Below is a small trained network, with its code and all its weights. Each question gives an input and a target symbol and asks what happens when units are switched off, that is, made to give their printed mean instead of their output.

import numpy as np


def w(rows, s, z=0):
    codes = np.array(rows[::2]) - 128.0
    scale = np.full(codes.shape[1], s)
    scale[-1] = z or s
    return codes * scale


def norm(h):
    return h / np.sqrt((h * h).mean(-1, keepdims=True) + 1e-5)


def f(y):
    return y / 2 * (1 + np.tanh(0.7978845608 * (y + 0.044715 * y**3)))


def softmax(a):
    e = np.exp(a - a.max(-1, keepdims=True))
    return e / e.sum(-1, keepdims=True)


def log_softmax(a):
    a = a - a.max(-1, keepdims=True)
    return a - np.log(np.exp(a).sum(-1, keepdims=True))


def net(x, mask):
    ids = ['ΔΞΦΨεηλμπτ'.index(c) for c in x.split()]
    T = len(ids)
    res = E[ids] + P[:T]
    r = norm(res)
    for j in range(2):
        rows = slice(4 * j, 4 * j + 4)
        q, k, v = (r @ M[0][rows].T for M in (Q, K, V))
        z = softmax(np.where(np.tri(T) > 0, q @ k.T / 4**0.5, -1e9)) @ v
        o = O[0][rows]
        res = res + np.where(mask[j], z, o[:, -1]) @ o[:, :-1]
    y = f(norm(res) @ A[0][:, :-1].T + A[0][:, -1])
    res = res + np.where(mask[2:14], y, B[0][:, -1]) @ B[0][:, :-1]
    return log_softmax(norm(res)[-1] @ U[:, :-1].T + U[:, -1])


Q, K, V, O, A, B = {}, {}, {}, {}, {}, {}
E = w([
[106,152,54,71],'Δ',
[131,132,86,89],'Ξ',
[104,137,64,75],'Φ',
[117,105,98,81],'Ψ',
[242,104,70,81],'ε',
[113,60,150,77],'η',
[255,42,10,102],'λ',
[156,124,171,58],'μ',
[68,211,130,124],'π',
[234,207,151,123],'τ',
],0.02)
P = w([
[110,159,63,10],'0',
[120,137,101,44],'1',
[122,113,135,74],'2',
[133,86,155,123],'3',
[144,84,165,141],'4',
[161,95,159,160],'5',
],0.011)
Q[0] = w([
[162,114,118,82],'H0',
[88,148,202,191],'H0',
[80,117,83,252],'H0',
[154,87,108,195],'H0',
[37,174,223,194],'H1',
[144,144,165,54],'H1',
[150,163,142,58],'H1',
[87,138,101,231],'H1',
],0.016)
K[0] = w([
[148,119,154,162],'H0',
[148,206,120,102],'H0',
[86,44,15,34],'H0',
[160,63,53,106],'H0',
[32,212,106,144],'H1',
[153,147,204,179],'H1',
[152,85,160,207],'H1',
[75,78,9,110],'H1',
],0.013)
V[0] = w([
[64,137,145,139],'H0',
[148,89,157,103],'H0',
[141,144,251,104],'H0',
[153,195,159,141],'H0',
[88,50,123,127],'H1',
[174,123,74,196],'H1',
[98,147,143,135],'H1',
[176,117,124,84],'H1',
],0.015)
O[0] = w([
[192,110,91,141,53],'H0',
[75,117,100,96,169],'H0',
[143,134,104,12,103],'H0',
[171,170,188,92,102],'H0',
[110,53,76,91,114],'H1',
[95,50,237,141,94],'H1',
[95,167,89,123,72],'H1',
[212,110,173,143,255],'H1',
],0.011,0.0092)
A[0] = w([
[76,227,114,225,121],'N0',
[87,177,137,48,119],'N1',
[117,90,68,183,17],'N2',
[126,109,93,155,5],'N3',
[170,84,61,61,181],'N4',
[51,98,152,30,208],'N5',
[73,131,80,80,94],'N6',
[129,189,172,82,90],'N7',
[144,83,41,122,104],'N8',
[132,83,64,246,61],'N9',
[82,114,243,172,67],'N10',
[39,51,63,180,129],'N11',
],0.014,0.0026)
B[0] = w([
[129,212,22,61,158],'N0',
[41,72,208,146,175],'N1',
[139,70,188,220,162],'N2',
[106,91,159,170,131],'N3',
[216,106,152,146,254],'N4',
[83,164,52,106,170],'N5',
[119,112,158,45,163],'N6',
[67,78,89,179,171],'N7',
[62,102,191,171,208],'N8',
[123,159,253,93,195],'N9',
[158,165,43,172,177],'N10',
[122,136,15,187,207],'N11',
],0.018,0.0086)
U = w([
[124,53,175,201,79],'Δ',
[124,77,154,18,162],'Ξ',
[171,133,78,151,145],'Φ',
[112,187,106,95,252],'Ψ',
[251,117,123,93,109],'ε',
[125,156,144,166,125],'η',
[129,93,52,178,128],'λ',
[30,94,180,108,94],'μ',
[120,30,67,115,69],'π',
[144,186,216,117,132],'τ',
],0.014,0.0042)

Each question gives the input, a string of symbols that net reads in full, and the target symbol t.
The units are the heads (4 rows each of Q, K, V and O) and the neurons (one row each of A and B). Each row of codes is followed by its name. A weight is (code - 128) times the scale printed after its matrix; where a second scale follows, it is the last column's (O, A, B and U).
mask holds one flag per unit, heads first, then neurons. A switched-off unit (its flag False) gives its mean, the last column of its rows in O or B, instead of its output. The means were averaged over made-up inputs and are rounded, as every weight is.
A unit's drop is (log p(t) with every unit on - log p(t) with that unit switched off) / (log p(t) with every unit on - log p(t) with every unit switched off).
The circuit of an input: a set's keep is (log p(t) with only the set's units on - log p(t) with every unit switched off) / (log p(t) with every unit on - log p(t) with every unit switched off). Starting from the 12 units with the biggest drops (on a tie, the unit counted first), units are removed one at a time, each time the one whose removal leaves the highest keep (on an exact tie, the one counted first), for as long as the keep stays at least 0.8.
units of the circuit, in order: the units of the circuit, biggest drop first
unit that matters most: the unit with the biggest drop
k most important neurons: the k neurons with the biggest drops, biggest first
heads that matter: for each layer, one digit per head in row order, 1 if its drop is at least 0.15 and else 0, layers parted by /
input λ μ Ψ, target Ξ: heads that matter	10
input Δ μ η Ψ Ξ τ, target τ: most important neuron	[N4]
input μ η τ Φ, target μ: units of the circuit, in order	[H0 H1 N7]
input ε Φ Δ η Ξ, target π: heads that matter	10
input λ Ψ λ λ Ξ, target λ: heads that matter	11
input λ Φ Ψ Ψ η Δ, target π: heads that matter	10
input Ξ λ μ π π μ, target ε: heads that matter	00
input ε π τ ε η, target μ: units of the circuit, in order	[H0 N4 H1 N7]
input Ξ τ μ τ π, target Ψ: heads that matter	01
input λ Δ Ψ, target λ: units of the circuit, in order	[H0 N11]
input Φ λ π η, target ε: heads that matter	10
input Ψ λ Δ ε Ξ, target λ: 3 most important neurons	[N10 N4 N9]
input π Ψ Φ η, target π: heads that matter	01
input μ Ξ π η Ξ Φ, target π: units of the circuit, in order	[H0]
input τ Φ π Ψ τ η, target μ: units of the circuit, in order	[H0 H1 N7 N4]
input μ Ψ λ Δ τ μ, target μ: units of the circuit, in order	[H0 N7 N4 H1]
input μ Ξ Φ, target Ξ: heads that matter	00
input Δ Δ Ξ, target τ: heads that matter	10
input η λ Ψ λ Φ, target λ: heads that matter	11
input Ψ τ Ξ, target μ: unit that matters most	H0
input μ Ψ η Ψ, target π: 2 most important neurons	[N8 N6]
